Each row has a name. After each piece below comes the name of the row it's from, unless a question asks for something else. Each question is about the rows just above it. Places in a row count from 0.

[142 138 151 167 142 180 114 171  98] -> rus
[141 142 146 166 143 183 114 172 103] -> tibod
[146 159 137 159 145 174 112 180 107] -> gul
[143 131 174 169 146 151 113 153  74] -> fugof
[145 150 183 183 145 183 115 175 113] -> Kavi
[149 131 175 171 141 160 112 164  74] -> Feke
[148 133 168 170 142 169 112 168  81] -> bakov
[169 143 174 113  74 145 153 151 131] -> kudar
At which places does Kavi hold [183]? => 2 3 5
How many times does Kavi hold [145]? => 2
Put [113 131 143 153 169 174 146 151  74] back in order: which row is it? => fugof

[123 146 163 111 149 133 127 121 132 141 133 119 155 143 154]  Lilog
[119 131 136 123 134 139 113 110 127 107 125  97 119 134 111]  Fir
[148 166 123 134 134 107 123 163 130 133 108 149 134 122 134]  gubi
[123 125 112 128 134 170 128 108 116 133 148 149 184 113 127]  muzef
[132 135 116 133 108 105 143 132  91  95 110 153 148  70 147]  Zoto
[119 131 136 123 134 137 113 110 127 107 125  97 119 142 111]  Pasa
Row and place of [184] in the named rows: => muzef, 12
[70] is at row and place => Zoto, 13
[154] is at row and place => Lilog, 14
How many times does gubi hold [134]? => 4
[105] is at row and place => Zoto, 5
[146] is at row and place => Lilog, 1

[122 128 137 114 133 111 128 183] = muk
[130 130 113 130 130 113 113 130] = sobom
[126 125 126 128 130 139 125 125] = fus
[124 118 132 135 137 145 132 125] = rifib
[144 130 121 135 126 131 131 120] = vup
[121 118 135 127 135 128 127 130] = poku
[126 130 130 130 126 126 126 120] = posu
[133 109 143 133 109 133 127 109] = Nuvu
[124 128 132 127 135 133 126 125] = vos
[131 135 116 133 130 128 126 120] = Suse
[126 118 140 130 135 131 126 125] = gav
[124 118 132 135 137 145 113 120] = nani
Times [133] occurs in Nuvu: => 3
Places of [130] in row sobom: => 0 1 3 4 7
Count of [126] in posu: => 4

[152 145 152  95 129 106 123  88  86  89] : nur
[155 156 181  97 113 126 157 108 114 106] : Mog
[136 135 155 133 119 154 123 183 128 102] : lotub
[145 124 128 114 111 102  98 163 138  81] : sefik
[134 118 151 134 114 150 128 182 159 103] : kezat
[ 99 123  67 128 124 128  89 136 160 116] : bog
[ 88 123 131 145 149 100 114  68 121  85] : duvi
[128  67 124 136 116 123 160  99 127  89] : tuko
[159 127 176  92 113 132 128 107 107 119] : seg
[107 128 159  92 107 114 119 127 176 132] : kufet
Put [119 159 127 176  92 113 132 128 107 107] back in order: which row is it? => seg
Put [181 157 114  97 155 106 156 113 108 126] back in order: which row is it? => Mog
Every place of [127] in tuko: => 8
[116 160 136  89 128 124 128  67 123  99] is which row reordered? => bog
Row and place of [149] in the named rows: => duvi, 4
Which row holds these entries in another order? [ 97 106 108 113 114 126 155 156 157 181] => Mog

[117 134  94 148 142 111 127 131 124 110 141 129 144 127 138 121 134 128
 119 113 138 115 139 108 136 120 120  97 125 144 138] = mev
[ 98 123 149 106 112 107 153  99 101 136 141 136  99 129 142 119 146 182
 116 127 150 123 139 115 111 120 129  97 125 144 148] = Sapob
[117 134  94 148 142 111 127 131 124 110 141 129 144 127 138 121 134 128
 119 113 138 132 139 108 130 120 120 104 125 141 139] = gure
[109 127 137 110 117 111 162  86  85 143 144 144  93 127 138 104 150 188
 114 114 146 110 139 108 107 120 125  91 125 146 138] = sufin
[136  99 129 123 146 153 127 149 107 144 116  98  97 129 111 123 101 148
  99 120 112 139 182 136 150 119 115 142 141 125 106] is which row reordered? => Sapob
which: [ 98 123 149 106 112 107 153  99 101 136 141 136  99 129 142 119 146 182
 116 127 150 123 139 115 111 120 129  97 125 144 148] => Sapob
[ 97  98  99  99 101 106 107 111 112 115 116 119 120 123 123 125 127 129
 129 136 136 139 141 142 144 146 148 149 150 153 182] is which row reordered? => Sapob

[166 142 105 146 128 101 116 127 127 101 122 129 159 132 127 147 144 101
 123 196 139 147 181 139  70 124  83 127 115 120] = Nukeb
[150 117 109 145 160 119 154 133 117 132  95 125 146 126 138 128 142  70
 132 185 117 128 170 119  87 118 102 164 117  81] = kan
[145 164  65 127 123 138 102 129 137 151  92 122 160 128 148 179 128 109
 129 148 165 110 129 112 116  84 128 170 128 124] = veke
At which places does Nukeb hold [127]? => 7 8 14 27
Places of [101] in row Nukeb: => 5 9 17
Places of [117] in row kan: => 1 8 20 28
At which places does veke hold [128]? => 13 16 26 28
[117 119 142 126 128 109  81 154 160 150 117 117 132 119  95 118 125 133
 138 145  70 102 132 170 185 117 128 164 146  87] is which row reordered? => kan
Row and place of [159] in the named rows: => Nukeb, 12
Row and place of [118] in the named rows: => kan, 25

[ 81  82  81 130 121 160 163 135  86 121 167 144 154 144 119 171 146 145
  90] -> bagab
[141 132 128 128 128 137 128 131 130 130 113 124 143 127 138 118 143 124
 132] -> nas
[133 127 116 142 127 123 118 136 119 126 132 136 122 130 137 127 120 132
 125] -> detu
[129 131 135 132 124 131 134 120 142 121 139 134 128 128 125 134 137 126
 129] -> tef
[124 127 128 128 128 133 143 130 113 137 124 131 143 132 128 130 138 141
 118] -> Saruz
At which places does bagab hold [82]? => 1
How many times does Saruz hold [124]? => 2
[118 141 138 130 128 132 143 131 124 137 113 130 143 133 128 128 128 127
 124] is which row reordered? => Saruz

